What each symbol does to the elements:
*: tomu->para, ditu->tomu, pote->ruza, zaki->kabi, bive->viga, zari->posa, bugi->pote, kure->zaki, zula->gotu, vudu->nara, rezi->bilu, nara->zari, posa->vudu, para->pusa, bebe->zula, zega->tevu, loke->rezi, tevu->data, pusa->ditu, sopi->bugi, bilu->dufi, sezi->gote, data->tete, dufi->loke, fimu->tulo, nase->nupa, pabi->fimu, zizu->soki, nupa->kefu, gabe->masi, tete->zega, teva->bebe, vusi->kofi, viga->vusi, tulo->lira, kofi->bive, poda->nase, gito->sezi, lira->pabi, gote->buku, ruza->sopi, masi->zizu, gotu->teva, pori->kure, buku->gito, soki->gabe, kefu->poda, kabi->pori
%: pote->pusa, bive->zari, zari->bebe, bugi->para, vudu->gotu, rezi->sezi, nara->teva, posa->zula, zega->bugi, loke->gito, tevu->pote, sopi->tomu, bilu->gote, data->ruza, dufi->buku, fimu->loke, nase->soki, pabi->dufi, zizu->kure, nupa->gabe, gabe->kabi, tete->sopi, vusi->vudu, viga->posa, tulo->rezi, kofi->nara, poda->zizu, lira->bilu, ruza->ditu, masi->pori, soki->zaki, kefu->masi
~: tomu->sopi, ditu->ruza, pote->tevu, zaki->soki, zari->bive, bugi->zega, kure->zizu, zula->posa, vudu->vusi, rezi->tulo, nara->kofi, posa->viga, para->bugi, bebe->zari, loke->fimu, pusa->pote, sopi->tete, bilu->lira, sezi->rezi, dufi->pabi, zizu->poda, gabe->nupa, teva->nara, gito->loke, gote->bilu, ruza->data, masi->kefu, gotu->vudu, pori->masi, buku->dufi, soki->nase, kabi->gabe
^: tomu->zaki, ditu->kure, pote->masi, zaki->zula, bive->pabi, zari->dufi, bugi->gabe, kure->bebe, zula->gito, vudu->rezi, rezi->bugi, nara->bilu, posa->loke, para->kabi, bebe->buku, zega->nupa, loke->sopi, tevu->kefu, pusa->pori, sopi->soki, bilu->pote, sezi->para, data->poda, dufi->ruza, fimu->tete, nase->viga, pabi->data, zizu->zari, nupa->vusi, gabe->vudu, tete->nase, teva->gote, vusi->tulo, viga->fimu, tulo->zega, kofi->lira, poda->bive, gito->tomu, lira->tevu, gote->pusa, ruza->zizu, masi->nara, gotu->sezi, pori->teva, buku->ditu, soki->posa, kefu->kofi, kabi->gotu
$: tomu->gito, ditu->buku, pote->bilu, zaki->tomu, bive->poda, zari->zizu, bugi->rezi, kure->ditu, zula->zaki, vudu->gabe, rezi->vudu, nara->masi, posa->soki, para->sezi, bebe->kure, zega->tulo, loke->posa, tevu->lira, pusa->gote, sopi->loke, bilu->nara, sezi->gotu, data->pabi, dufi->zari, fimu->viga, nase->tete, pabi->bive, zizu->ruza, nupa->zega, gabe->bugi, tete->fimu, teva->pori, vusi->nupa, viga->nase, tulo->vusi, kofi->kefu, poda->data, gito->zula, lira->kofi, gote->teva, ruza->dufi, masi->pote, gotu->kabi, pori->pusa, buku->bebe, soki->sopi, kefu->tevu, kabi->para
!: tomu->ruza, ditu->pote, pote->zega, zaki->zizu, zari->kofi, bugi->tete, kure->masi, zula->zari, vudu->viga, rezi->fimu, nara->vusi, posa->bive, para->sopi, bebe->nara, loke->pabi, pusa->bugi, sopi->data, bilu->tulo, sezi->loke, dufi->lira, zizu->kefu, gabe->nase, teva->vudu, gito->dufi, gote->rezi, ruza->tevu, masi->nupa, gotu->posa, pori->gabe, buku->bilu, soki->poda, kabi->soki

In the rows, 508 means zero.

The rows follow the links: the fewer symbols apart two elements are, the more alike their rows tend to be.

Each row is also shifted at random along 6 hidden directions that mean nothing.

Each row, then its element:
531,457,468,463,508,599,554,549,457,461,414,449,442,514,279,650,248,243,537,397,678,415,476,526,414,520,458,681,348,445,369,537,614,314,528,550,663,437,429,578,465,509,391,417,459,445,471,555,513,570,514,317,192,628,799,529,434; element kure
469,431,493,481,490,486,612,500,584,563,498,685,437,388,597,446,541,631,445,539,406,502,511,514,555,581,484,431,529,568,634,473,502,485,384,540,490,576,528,527,514,449,500,526,526,593,589,479,564,595,546,428,659,531,419,638,515; element poda
487,441,485,463,544,431,555,395,427,484,449,500,455,434,378,753,497,670,644,468,651,375,535,506,686,419,361,525,487,542,574,366,595,336,500,501,336,471,497,513,432,623,533,390,577,398,926,534,544,439,576,251,401,599,617,837,385; element dufi
547,623,438,540,539,417,511,571,501,491,437,387,620,528,468,624,431,480,595,573,574,462,586,520,395,423,601,588,398,488,571,475,601,572,455,590,515,662,406,509,388,537,380,522,485,561,651,569,576,547,426,577,591,574,557,427,484; element pote
476,477,530,510,481,615,482,618,466,468,632,536,452,443,726,341,543,695,369,588,410,444,570,475,395,480,685,429,545,516,454,525,387,608,566,519,761,587,647,593,479,443,467,523,453,516,137,492,431,493,550,704,551,462,416,468,546; element tete
526,504,548,514,506,523,568,512,434,610,472,570,444,483,536,507,507,426,545,565,411,481,565,576,493,570,409,455,516,447,502,508,520,519,435,513,432,483,423,510,594,416,492,623,601,448,487,512,458,557,580,482,481,597,538,604,502; element nupa
571,464,583,522,518,459,489,323,409,503,463,254,608,495,360,898,396,249,723,613,795,487,464,439,592,460,510,478,328,192,517,265,712,560,422,410,367,508,357,607,358,696,214,654,301,346,900,625,512,603,601,355,514,511,767,339,554; element kefu
500,354,546,411,523,434,568,568,518,348,616,545,480,288,529,423,311,765,516,442,510,403,551,559,475,613,559,527,674,590,511,525,607,334,619,465,776,618,531,575,612,556,569,492,372,469,319,462,603,450,484,290,364,576,585,823,490; element posa
570,489,514,499,573,679,428,361,416,592,497,492,420,659,411,572,543,161,435,460,607,483,353,522,582,656,303,612,401,400,273,471,550,362,447,352,663,222,472,431,579,561,426,557,562,422,241,675,301,609,675,397,238,344,678,484,478; element nara
553,548,506,457,545,366,546,600,614,481,558,541,608,493,398,433,324,481,520,456,473,551,424,494,419,608,498,660,600,650,514,667,613,328,573,474,659,577,376,490,560,501,564,489,424,702,429,499,595,493,377,367,519,561,548,549,478; element gotu
430,468,558,430,477,512,518,569,612,633,559,736,493,487,557,449,534,470,384,452,360,503,388,434,583,622,437,484,576,557,634,593,452,385,484,528,401,461,426,550,532,389,582,574,532,616,518,450,522,504,496,483,592,600,307,527,470; element viga
438,405,580,535,434,614,609,396,448,586,488,653,340,364,601,471,618,648,538,517,386,496,547,580,619,511,374,307,568,428,523,412,444,560,436,546,325,400,612,520,637,425,573,502,630,384,590,437,453,490,675,464,524,500,474,699,562; element nase
524,472,486,475,585,448,463,514,475,525,560,433,573,487,506,608,445,511,518,582,591,419,482,468,498,558,502,632,474,471,546,444,661,370,517,395,677,590,382,534,391,591,382,614,439,576,489,643,496,525,475,392,460,521,568,578,435; element lira
435,378,481,425,518,338,563,543,758,482,593,652,644,348,551,460,489,652,405,546,465,537,356,374,569,630,540,545,620,638,770,546,593,346,482,437,631,720,430,564,370,557,491,579,318,849,622,468,658,562,455,350,811,478,332,558,458; element bive
558,456,514,462,536,476,506,519,608,465,670,579,513,408,632,241,514,640,400,545,370,569,429,523,460,684,511,525,727,631,461,600,569,454,551,380,779,575,530,476,635,509,548,569,435,651,127,469,519,504,490,478,540,364,432,620,558; element vudu
633,508,495,549,540,485,529,323,478,463,429,338,492,514,435,613,570,560,631,516,655,565,488,515,613,439,358,492,554,489,438,403,571,468,522,413,453,407,547,382,524,652,536,413,543,491,744,532,474,495,590,361,456,347,673,656,523; element gote
565,593,441,553,521,581,530,497,407,519,435,436,456,580,446,532,437,434,519,497,560,487,540,555,452,468,479,639,436,514,363,556,528,466,496,512,612,462,491,444,520,511,456,413,612,490,389,565,444,537,513,486,296,488,665,571,464; element pusa
464,502,540,498,477,431,550,503,532,603,486,597,472,514,496,568,619,622,501,441,409,523,463,442,624,396,393,413,608,565,605,528,401,495,566,551,166,454,528,486,509,454,694,415,586,530,834,429,548,394,475,508,635,600,347,615,454; element loke

From each start, follow one symbol. Which element do you reach?
Answers are names.
---
464,406,472,467,553,544,481,444,500,451,590,492,519,424,581,569,562,622,449,577,597,420,480,440,588,511,518,487,509,482,537,377,519,421,537,413,699,566,543,565,360,635,419,508,393,529,501,557,453,507,567,442,549,400,485,601,483
^
data
---
560,556,447,546,496,577,558,451,487,614,382,540,436,600,385,538,496,309,526,427,489,557,494,624,505,539,348,564,439,529,441,570,503,502,415,576,398,371,475,406,599,441,548,441,722,498,545,500,476,586,559,462,406,543,595,500,489
~
masi
---
551,405,505,469,571,353,539,443,605,393,633,485,644,327,587,490,477,692,518,659,573,544,411,452,538,642,554,499,619,536,652,418,710,424,453,355,722,697,489,532,421,661,412,625,288,685,529,525,580,558,518,366,691,341,502,614,527
$
kefu
---
527,532,557,500,559,453,448,529,370,493,604,388,527,475,561,588,452,558,578,581,566,382,581,510,474,475,547,510,536,415,504,429,576,546,587,424,594,561,425,559,434,557,406,618,460,384,440,615,446,458,485,538,436,559,569,597,502
^
zega
---
511,492,544,483,462,605,561,548,404,547,495,368,454,491,379,704,348,323,589,499,671,356,483,437,452,327,433,567,416,319,343,505,496,356,612,522,587,406,442,647,415,555,421,481,413,402,495,544,430,470,573,365,283,646,780,528,425
~
tete
---
552,551,484,525,602,418,398,518,386,425,512,324,580,525,511,608,514,551,605,532,635,448,639,549,492,493,595,591,457,508,478,429,613,543,515,472,554,568,460,477,413,615,428,540,523,390,582,623,510,498,421,528,427,514,576,568,490
!
tulo
---
487,552,477,518,448,428,613,635,730,511,523,524,592,515,426,475,388,471,449,495,488,536,328,353,434,382,530,612,550,571,593,689,460,381,594,547,555,608,446,562,396,446,591,421,344,786,579,443,593,494,394,486,718,536,477,402,441
*
para
---
603,480,493,554,532,445,493,348,537,369,537,308,607,472,508,589,482,524,625,663,656,607,533,508,505,504,647,455,460,372,486,322,655,662,449,362,636,632,561,481,452,699,295,596,294,508,588,524,562,588,584,499,562,292,676,328,627
^
nara
---
452,476,564,524,425,512,478,605,516,375,601,503,519,438,651,383,488,567,464,517,447,524,670,532,378,506,777,382,477,497,513,527,408,776,570,602,572,647,634,585,526,435,491,514,368,429,310,383,617,469,423,741,550,525,442,262,672
$
sopi
---
518,559,560,545,475,549,482,456,474,619,535,397,524,563,519,614,574,373,533,642,519,492,446,425,537,398,465,440,479,342,502,437,511,635,516,451,418,483,433,537,420,498,414,624,463,495,584,571,397,520,568,619,640,454,532,363,510
%
bugi
---
506,477,474,435,551,441,487,674,518,478,453,551,585,564,284,630,266,273,556,308,590,437,494,509,461,584,507,723,381,590,525,639,565,317,478,622,500,499,387,529,458,495,517,469,490,512,587,547,638,523,351,350,329,769,611,493,408
$
kure
---
561,615,514,497,492,456,480,543,592,565,487,397,623,670,285,634,413,177,529,469,609,513,294,350,473,430,445,694,486,442,460,631,518,369,625,459,530,435,340,506,402,533,486,485,363,630,602,575,501,489,418,465,501,519,591,295,412
~
rezi
---
615,615,503,546,477,492,550,520,532,528,504,332,574,569,407,550,433,363,564,575,590,538,407,444,450,340,503,584,512,427,431,584,542,451,593,475,575,516,475,521,488,520,473,464,409,586,521,535,480,505,498,509,503,432,634,371,468
*
pusa
---
503,465,514,546,469,415,532,426,472,326,500,381,489,405,538,520,567,778,630,487,585,553,660,548,568,364,583,367,609,523,482,369,504,603,645,489,420,557,654,511,582,624,594,381,483,351,668,412,551,374,511,522,472,456,547,646,595
^
tomu
---
565,626,497,531,480,388,608,600,491,624,442,443,550,513,385,632,391,443,689,533,484,449,523,491,472,369,439,566,527,447,602,583,584,487,523,553,318,566,328,532,461,432,505,524,548,544,804,487,551,500,420,448,590,686,579,564,429
*
pote
---
442,529,480,466,517,673,520,624,392,665,413,622,393,587,480,582,478,303,421,446,481,351,480,520,463,522,429,593,336,465,456,534,435,379,440,629,520,381,417,566,409,403,445,507,643,438,408,617,397,573,527,512,336,674,518,519,361
$
pabi
---
566,545,540,525,504,484,543,611,406,447,534,423,515,433,525,408,334,518,605,547,460,445,680,631,334,568,609,535,529,498,395,554,634,573,516,531,661,624,455,536,640,451,451,565,486,363,250,489,519,523,449,531,366,606,635,562,541
~
nupa
---
464,624,463,491,537,512,532,613,435,724,384,600,476,576,462,593,459,419,525,489,450,404,546,567,502,540,354,591,406,519,591,572,567,404,372,626,325,480,331,529,453,365,448,565,715,532,661,575,494,592,459,448,500,761,461,667,342
^
kefu
---
411,557,454,511,470,613,476,605,467,573,422,502,512,621,453,614,503,287,452,444,589,453,484,453,460,395,591,588,290,442,499,537,405,544,477,641,480,466,509,565,335,463,435,475,538,514,559,559,487,547,451,644,477,594,531,289,433
*
sopi
